Below are the code and all the weights of a small trained network. Each question names an input and a target symbol and asks about switching units off, where a switched-off unit gives its printed mean instead of its output.

import numpy as np


def w(rows, s, z=0):
    codes = np.array(rows[::2]) - 128.0
    scale = np.full(codes.shape[1], s)
    scale[-1] = z or s
    return codes * scale


def norm(h):
    return h / np.sqrt((h * h).mean(-1, keepdims=True) + 1e-5)


def f(y):
    return y / 2 * (1 + np.tanh(0.7978845608 * (y + 0.044715 * y**3)))


def softmax(a):
    e = np.exp(a - a.max(-1, keepdims=True))
    return e / e.sum(-1, keepdims=True)


def log_softmax(a):
    a = a - a.max(-1, keepdims=True)
    return a - np.log(np.exp(a).sum(-1, keepdims=True))


def net(x, mask):
    ids = ['βγεζηθμξστφψω'.index(c) for c in x.split()]
    T = len(ids)
    res = E[ids] + P[:T]
    r = norm(res)
    for j in range(3):
        rows = slice(4 * j, 4 * j + 4)
        q, k, v = (r @ M[0][rows].T for M in (Q, K, V))
        z = softmax(np.where(np.tri(T) > 0, q @ k.T / 4**0.5, -1e9)) @ v
        o = O[0][rows]
        res = res + np.where(mask[j], z, o[:, -1]) @ o[:, :-1]
    y = f(norm(res) @ A[0][:, :-1].T + A[0][:, -1])
    res = res + np.where(mask[3:15], y, B[0][:, -1]) @ B[0][:, :-1]
    return log_softmax(norm(res)[-1] @ U[:, :-1].T + U[:, -1])


Q, K, V, O, A, B = {}, {}, {}, {}, {}, {}
E = w([
[147,126,82],'β',
[131,70,84],'γ',
[161,52,36],'ε',
[122,77,100],'ζ',
[124,66,106],'η',
[143,108,97],'θ',
[83,56,139],'μ',
[112,103,95],'ξ',
[61,9,126],'σ',
[66,85,136],'τ',
[167,174,88],'φ',
[183,109,150],'ψ',
[40,163,117],'ω',
],0.016)
P = w([
[149,60,56],'0',
[146,72,66],'1',
[150,87,70],'2',
[147,96,83],'3',
[158,100,93],'4',
[163,112,100],'5',
[72,26,247],'6',
[153,97,146],'7',
[157,130,129],'8',
[144,137,141],'9',
[147,151,146],'10',
[148,157,144],'11',
[155,161,125],'12',
],0.013)
Q[0] = w([
[159,105,107],'H1',
[2,215,166],'H1',
[113,135,118],'H1',
[174,108,169],'H1',
[66,106,81],'H2',
[81,95,108],'H2',
[138,104,99],'H2',
[164,137,165],'H2',
[128,103,131],'H3',
[136,167,158],'H3',
[124,96,119],'H3',
[127,90,123],'H3',
],0.025)
K[0] = w([
[128,141,166],'H1',
[134,24,7],'H1',
[129,109,124],'H1',
[125,196,125],'H1',
[119,193,201],'H2',
[145,167,178],'H2',
[131,109,157],'H2',
[142,86,78],'H2',
[138,137,149],'H3',
[103,80,116],'H3',
[144,152,148],'H3',
[142,149,150],'H3',
],0.022)
V[0] = w([
[85,153,116],'H1',
[82,80,100],'H1',
[80,58,99],'H1',
[60,193,113],'H1',
[163,17,75],'H2',
[75,72,200],'H2',
[178,84,127],'H2',
[204,136,190],'H2',
[123,111,72],'H3',
[64,109,146],'H3',
[111,155,251],'H3',
[211,173,178],'H3',
],0.022)
O[0] = w([
[101,168,83,106],'H1',
[80,93,110,158],'H1',
[75,78,113,172],'H1',
[93,210,52,75],'H1',
[83,42,253,252],'H2',
[54,52,32,127],'H2',
[148,66,165,171],'H2',
[218,66,72,97],'H2',
[71,88,133,178],'H3',
[124,165,225,97],'H3',
[245,222,147,12],'H3',
[201,132,7,101],'H3',
],0.021,0.024)
A[0] = w([
[76,148,253,211],'N1',
[133,129,170,73],'N2',
[123,125,127,168],'N3',
[56,162,110,174],'N4',
[203,94,94,203],'N5',
[122,118,157,55],'N6',
[190,71,190,152],'N7',
[135,102,160,110],'N8',
[88,61,150,253],'N9',
[94,152,61,212],'N10',
[128,130,125,75],'N11',
[123,159,176,72],'N12',
],0.027,0.0041)
B[0] = w([
[156,151,16,231],'N1',
[140,107,100,139],'N2',
[125,132,123,136],'N3',
[87,117,22,153],'N4',
[62,93,3,135],'N5',
[144,127,119,144],'N6',
[131,98,19,184],'N7',
[133,129,94,161],'N8',
[136,198,97,254],'N9',
[59,136,65,135],'N10',
[137,116,156,124],'N11',
[141,77,123,130],'N12',
],0.039,0.029)
U = w([
[89,64,93,127],'β',
[128,98,104,179],'γ',
[173,146,76,145],'ε',
[157,117,116,124],'ζ',
[92,93,157,100],'η',
[120,84,153,46],'θ',
[99,253,106,191],'μ',
[249,37,101,157],'ξ',
[105,77,185,225],'σ',
[118,65,162,67],'τ',
[100,32,140,46],'φ',
[111,74,172,133],'ψ',
[133,96,135,2],'ω',
],0.015,0.0052)

Each question gives the input, a string of symbols that net reads in full, and the target symbol t.
The units are the heads (4 rows each of Q, K, V and O) and the neurons (one row each of A and B). Each row of codes is followed by its name. A weight is (code - 128) times the scale printed after its matrix; where a second scale follows, it is the last column's (O, A, B and U).
mask holds one flag per unit, heads first, then neurons. A switched-off unit (its flag False) gives its mean, the last column of its rows in O or B, instead of its output. The means were averaged over made-up inputs and are rounded, as every weight is.
A unit's drop is (log p(t) with every unit on - log p(t) with that unit switched off) / (log p(t) with every unit on - log p(t) with every unit switched off).
The circuit of an input: a set's keep is (log p(t) with only the set's units on - log p(t) with every unit switched off) / (log p(t) with every unit on - log p(t) with every unit switched off). Starting from the 12 units with the biggest drops (on a tie, the unit counted first), units are removed one at a time, each time the one whose removal leaves the highest keep (on an exact tie, the one counted first), for as long as the keep stays at least 0.8.
units of the circuit, in order: the units of the circuit, biggest drop first
k most important neurons: the k neurons with the biggest drops, biggest first
heads that matter: for each layer, one digit per head in row order, 1 if its drop is at least 0.15 and else 0, layers parted by /
drop of u: that unit's drop, to one decimal
input η β β θ θ τ ε φ ψ θ, target ξ: heads that matter -> 100
input τ ψ θ θ θ ζ β η σ ζ ψ σ ε, target ξ: most important neuron -> [N9]
input η τ ω ζ σ ε β ω β, target μ: units of the circuit, in order -> [H1; N7]
input β μ ψ θ ψ γ, target ξ: units of the circuit, in order -> [H1; H2]
input ζ σ ω ε, target μ: heads that matter -> 110
input θ β η η ψ θ ξ ω η θ, target μ: heads that matter -> 100
input β ζ ω ζ, target μ: heads that matter -> 010
input ζ ψ η μ ψ ξ, target ξ: units of the circuit, in order -> [H1; H2]
input ξ φ θ θ β θ θ θ ψ θ θ ω σ, target μ: heads that matter -> 100
input ζ θ ε β σ σ ξ θ ψ ζ, target ξ: units of the circuit, in order -> [H1; H3]
input β β ζ ψ θ η, target ξ: heads that matter -> 110
input ψ γ ψ σ σ ψ σ ω θ θ φ τ, target μ: heads that matter -> 010
input ε ψ ψ ψ ψ η, target ξ: drop of H2 -> 0.2
input θ θ τ θ ψ ω ζ θ ζ μ θ ψ, target ξ: drop of N10 -> 0.0
input ψ μ θ β β ω, target μ: drop of N7 -> 0.1
input θ θ ω η ξ, target μ: units of the circuit, in order -> [H2]
input η ω σ θ ω ζ ζ θ θ ω μ η, target μ: drop of H1 -> 0.1
